[[133 120 144 125]
 [129 121 143 112]
 [142 127 134 144]
 [109 103 114 147]
 [114 129 118 152]]
->
[133 121 134 147]

[[134 150]
 [124 122]]
->
[134 122]

[[140 141 146 121 129]
 [114 112 107 136 127]
 [114 112 107 136 127]
 [139 140 144 122 129]]
->
[140 112 107 122]

[[149 147 122 117]
 [ 98 101 135 142]]
->
[149 101]

[[137 127 138 131 129]
 [132 107 111 154 112]
 [157 117 125 122 112]
 [112 127 138 140 146]]
->
[137 107 125 140]

[[143 140 146]
 [129 137 150]
 [109 122 126]]
->
[143 137 126]

[[100 125]
 [149 154]]
->
[100 154]

[[131 137 136]
 [130 132 104]]
->
[131 132]
---
[[132 118 131 122]
 [121 132 124 157]
 [138 130 132 137]
 [137 131 132 140]
 [111 126 119 157]]
->
[[111 126 119 157]
 [121 132 124 157]
 [132 118 131 122]
 [137 131 132 140]
 [138 130 132 137]]

[[152 127 142 123 146 122 142 119 103 128 127 128 130 121 128 133]
 [134 127 136 127 148 148 104 154 128 127 129 128 131 127 128 132]
 [151 128 124 103 132 138 143 129 146 128 129 129 128 123 128 129]
 [131 128 118 109 135 135 136 128 148 129 129 128 126 119 127 122]
 [148 127 121 132 117 123 139 126 151 128 131 127 130 139 128 134]
 [119 128 127 148 134 112 143 113 126 127 127 128 126 125 128 130]]
->
[[119 128 127 148 134 112 143 113 126 127 127 128 126 125 128 130]
 [131 128 118 109 135 135 136 128 148 129 129 128 126 119 127 122]
 [134 127 136 127 148 148 104 154 128 127 129 128 131 127 128 132]
 [148 127 121 132 117 123 139 126 151 128 131 127 130 139 128 134]
 [151 128 124 103 132 138 143 129 146 128 129 129 128 123 128 129]
 [152 127 142 123 146 122 142 119 103 128 127 128 130 121 128 133]]

[[135 128 121 116 127 128 127 104 123]
 [130 128 121 121 129 127 127 141 107]
 [143 128 122 109 128 127 126 123 105]
 [133 128 117 119 127 127 127 135 102]
 [129 128 116 123 124 127 127 129 130]
 [122 128 133 132 128 128 129 144 135]
 [150 128 123 106 128 128 127 115 136]]
->
[[122 128 133 132 128 128 129 144 135]
 [129 128 116 123 124 127 127 129 130]
 [130 128 121 121 129 127 127 141 107]
 [133 128 117 119 127 127 127 135 102]
 [135 128 121 116 127 128 127 104 123]
 [143 128 122 109 128 127 126 123 105]
 [150 128 123 106 128 128 127 115 136]]

[[140 118 126 114 123]
 [125 108 145 141 117]
 [122 129 123 130 136]
 [112 121 141 111 138]
 [131 141 119 125 126]
 [115 137 128 132 133]
 [106 125 142 125 141]
 [104 138 133 129 147]]
->
[[104 138 133 129 147]
 [106 125 142 125 141]
 [112 121 141 111 138]
 [115 137 128 132 133]
 [122 129 123 130 136]
 [125 108 145 141 117]
 [131 141 119 125 126]
 [140 118 126 114 123]]

[[124 122 118 136 112 133 129 128 126 128 126 127 128]
 [133 130 142 121 133 118 108 128 125 128 127 118 128]
 [138 126 128 129 120 127 101 128 125 128 128 126 128]
 [128 122 143 121 142 116 122 128 126 128 127 117 128]
 [129 128 118 121 135 122 125 128 128 128 129 133 128]
 [122 122 141 124 139 119 134 128 127 128 127 118 128]]
->
[[122 122 141 124 139 119 134 128 127 128 127 118 128]
 [124 122 118 136 112 133 129 128 126 128 126 127 128]
 [128 122 143 121 142 116 122 128 126 128 127 117 128]
 [129 128 118 121 135 122 125 128 128 128 129 133 128]
 [133 130 142 121 133 118 108 128 125 128 127 118 128]
 [138 126 128 129 120 127 101 128 125 128 128 126 128]]

[[133 154 127]
 [110 115 130]
 [140 113 123]
 [138 126 140]]
->
[[110 115 130]
 [133 154 127]
 [138 126 140]
 [140 113 123]]
---
[[155 145 123 129 115 151 126 136 125 123 130 125 149]
 [156 149 120 125 116 156 129 134 139 123 146 130 153]
 [125 122 131 127 125 127 126 122 130 137 120 119 127]
 [101 109 134 129 137 106 130 117 128 132 120 124 111]]
->
[[101 109 134 129 137 106 130 117 128 132 120 124 111]
 [125 122 131 127 125 127 126 122 130 137 120 119 127]
 [155 145 123 129 115 151 126 136 125 123 130 125 149]
 [156 149 120 125 116 156 129 134 139 123 146 130 153]]

[[121 127 136 131 121 126 100]
 [135 129 140 129 125 126 100]]
->
[[135 129 140 129 125 126 100]
 [121 127 136 131 121 126 100]]

[[118 125 123 115 128 136 137 124 128 129 119 116 125 120]
 [140 115 122 112 140 116 123 113 108 126 137 113 136 144]
 [127 127 126 126 126 127 127 128 128 126 128 127 126 127]
 [108 137 134 126 122 150 148 130 138 130 114 127 124 109]
 [128 128 128 128 128 128 128 127 128 128 128 128 128 128]]
->
[[108 137 134 126 122 150 148 130 138 130 114 127 124 109]
 [128 128 128 128 128 128 128 127 128 128 128 128 128 128]
 [127 127 126 126 126 127 127 128 128 126 128 127 126 127]
 [118 125 123 115 128 136 137 124 128 129 119 116 125 120]
 [140 115 122 112 140 116 123 113 108 126 137 113 136 144]]

[[146 109 109 114]
 [107 129 118 108]
 [113 114 113 106]]
->
[[107 129 118 108]
 [113 114 113 106]
 [146 109 109 114]]

[[129 118 120 127 137 137 124 128 128 128 128 132 128]
 [128 110 151 128 133 136 140 127 133 129 128 133 128]
 [122 127 157 130 127 136 112 129 128 128 128 140 128]]
->
[[122 127 157 130 127 136 112 129 128 128 128 140 128]
 [128 110 151 128 133 136 140 127 133 129 128 133 128]
 [129 118 120 127 137 137 124 128 128 128 128 132 128]]

[[135 126 130 117 129 115]
 [138 140 136 139 131 112]
 [137 143 111 151 140 138]
 [127 128 129 127 129 128]
 [124 121 122 124 145 121]]
->
[[138 140 136 139 131 112]
 [135 126 130 117 129 115]
 [127 128 129 127 129 128]
 [124 121 122 124 145 121]
 [137 143 111 151 140 138]]

[[110 122 117 138 114 132 121 126 126 119]
 [123 112 128 146 129 134 119 122 127 130]
 [129 136 132 128 140 110 128 108 127 137]
 [120 127 127 148 125 126 117 110 122 131]
 [132 136 124 113 102 135 129 130 131 130]
 [135 124 140 119 147 122 141 138 133 131]
 [119 100 133 136 124 136 131 137 134 128]]
->
[[135 124 140 119 147 122 141 138 133 131]
 [119 100 133 136 124 136 131 137 134 128]
 [129 136 132 128 140 110 128 108 127 137]
 [123 112 128 146 129 134 119 122 127 130]
 [120 127 127 148 125 126 117 110 122 131]
 [132 136 124 113 102 135 129 130 131 130]
 [110 122 117 138 114 132 121 126 126 119]]

[[106 157 121 111 136 118 144 114 145 137 122]
 [139 125 129 147 136 117 121 129 130 115 134]
 [112 129 131 130 137 119 113 113 104 143 124]
 [139 126 150 134 136 132 115 124 107 121 128]
 [133 143 123 112 120 127 134 129 131 136 131]
 [120 112 124 136 138 124 109 125 124 137 119]
 [123 122 128 133 119 121 134 105 135 109 136]]
->
[[139 126 150 134 136 132 115 124 107 121 128]
 [112 129 131 130 137 119 113 113 104 143 124]
 [139 125 129 147 136 117 121 129 130 115 134]
 [123 122 128 133 119 121 134 105 135 109 136]
 [120 112 124 136 138 124 109 125 124 137 119]
 [133 143 123 112 120 127 134 129 131 136 131]
 [106 157 121 111 136 118 144 114 145 137 122]]

[[123 121 128 125 130 132 132 120]
 [136 151 132 123 130 129 111 128]]
->
[[136 151 132 123 130 129 111 128]
 [123 121 128 125 130 132 132 120]]
